Here is a tiny trained network, its code and every weight. The questions are about switching its units off for an input and a class, where a switched-off unit gives its printed mean instead of its output.

import numpy as np


def w(rows, s, z=0):
    codes = np.array(rows[::2]) - 128.0
    scale = np.full(codes.shape[1], s)
    scale[-1] = z or s
    return codes * scale


def f(y):
    return np.maximum(y, 0)


def log_softmax(a):
    a = a - a.max(-1, keepdims=True)
    return a - np.log(np.exp(a).sum(-1, keepdims=True))


def net(x, mask):
    res = np.array(x, float).reshape(1, 7) / 4 @ E
    y = f(res @ A[0][:, :-1].T + A[0][:, -1])
    res = res + np.where(mask, y, B[0][:, -1]) @ B[0][:, :-1]
    return log_softmax(res[-1] @ U[:, :-1].T + U[:, -1])


A, B = {}, {}
E = w([
[176,124,151,49,148,156,114,126,167,116,83,207],'x0',
[83,147,107,161,143,147,183,129,160,191,173,248],'x1',
[43,52,61,177,117,135,129,37,78,154,78,96],'x2',
[116,66,126,159,131,3,55,100,116,173,58,185],'x3',
[177,205,36,102,127,109,129,32,126,187,154,208],'x4',
[98,58,205,103,154,216,14,27,130,115,135,175],'x5',
[37,237,134,149,255,75,34,108,189,228,176,94],'x6',
],0.0081)
A[0] = w([
[112,141,52,160,105,165,203,56,104,133,142,148,145],'n0',
[191,88,93,89,91,134,143,101,91,102,70,141,162],'n1',
[146,74,136,140,69,126,109,155,86,102,143,87,255],'n2',
[78,183,128,114,212,92,42,110,160,140,116,80,175],'n3',
[115,64,89,106,123,125,28,7,88,123,16,66,253],'n4',
[103,151,126,122,160,229,143,117,112,121,193,68,189],'n5',
[117,99,119,129,104,129,103,129,109,134,139,94,64],'n6',
[57,136,74,217,128,30,129,138,96,156,145,39,135],'n7',
[31,88,175,112,189,177,40,134,161,143,117,126,148],'n8',
[83,105,143,147,156,141,105,110,138,122,111,110,160],'n9',
[138,56,156,159,55,215,156,127,71,70,158,17,169],'n10',
],0.014,0.0025)
B[0] = w([
[168,106,95,47,109,72,123,130,64,201,134,121,200],'n0',
[123,112,102,82,113,119,163,50,103,169,15,113,202],'n1',
[159,125,126,179,140,95,169,60,98,181,136,195,192],'n2',
[210,85,130,100,100,122,137,102,28,228,111,171,223],'n3',
[168,133,173,175,94,152,183,89,200,93,4,153,251],'n4',
[80,118,86,34,102,187,130,102,155,112,62,145,190],'n5',
[141,153,162,161,163,112,129,157,161,115,127,145,152],'n6',
[55,107,149,188,177,106,129,71,120,49,113,71,233],'n7',
[128,128,133,210,143,77,171,89,106,104,59,70,215],'n8',
[159,136,144,153,146,79,144,118,121,75,133,129,168],'n9',
[143,156,157,175,193,104,59,159,28,176,206,94,237],'n10',
],0.013,0.024)
U = w([
[170,173,162,166,103,103,134,198,208,93,165,178,58],'0',
[169,175,104,87,201,89,101,165,34,201,210,130,253],'1',
[203,123,118,53,43,131,193,80,125,159,27,163,119],'2',
[94,220,143,66,150,237,113,186,160,68,147,119,60],'3',
[30,160,95,99,197,125,157,112,121,50,120,44,23],'4',
[141,157,232,231,214,121,177,30,97,80,1,84,195],'5',
],0.0071,0.0036)

Each question gives the input, the list of numbers given to net, and the class t.
The units are the neurons (one row each of A and B). Each row of codes is followed by its name. A weight is (code - 128) times the scale printed after its matrix; where a second scale follows, it is the last column's (A, B and U).
mask holds one flag per neuron, in row order. A switched-off neuron (its flag False) gives its mean, the last column of its row in B, instead of its output. The means were averaged over made-up inputs and are rounded, as every weight is.
A unit's drop is (log p(t) with every unit on - log p(t) with that unit switched off) / (log p(t) with every unit on - log p(t) with every unit switched off).
The circuit of an input: a set's keep is (log p(t) with only the set's units on - log p(t) with every unit switched off) / (log p(t) with every unit on - log p(t) with every unit switched off). Starting from all 11 units, units are removed one at a time, each time the one whose removal leaves the highest keep (on an exact tie, the one counted first), for as long as the keep stays at least 0.8.
units of the circuit, in order: the units of the circuit, biggest drop first
most important unit: the unit with the biggest drop
top k neurons: the k neurons with the biggest drops, biggest first
drop of u: that unit's drop, to one decimal
input [2,3,5,-2,7,-6,3], class 1: top neuron	[n4]
input [0,6,7,2,5,-5,-3], class 2: top 2 neurons	[n0, n10]
input [-5,-6,-2,-6,7,-3,7], class 2: top 4 neurons	[n3, n10, n5, n8]
input [6,-4,-8,-3,-2,1,-2], class 1: units of the circuit, in order	[n4, n8]
input [-8,-1,-3,3,-7,-3,-7], class 1: top 3 neurons	[n10, n4, n8]
input [-5,-5,4,-7,8,-6,0], class 1: top 2 neurons	[n0, n4]
input [-7,8,-8,-6,2,-8,6], class 4: top 2 neurons	[n4, n7]
input [4,-4,6,-2,7,7,0], class 2: top 2 neurons	[n7, n10]
input [-2,7,4,-7,3,3,-2], class 1: top 2 neurons	[n4, n1]
input [3,-2,-6,3,3,-1,7], class 2: top 2 neurons	[n10, n3]
input [-7,-3,-6,4,8,5,-3], class 2: drop of n7	0.8
input [-6,-4,-5,-3,2,-5,-4], class 1: drop of n4	0.4
input [0,-5,-1,5,6,0,-2], class 2: drop of n1	0.1
input [-6,4,-4,0,7,-3,-4], class 2: most important unit	n10
input [-1,7,-1,-2,6,-4,-7], class 2: drop of n10	0.4
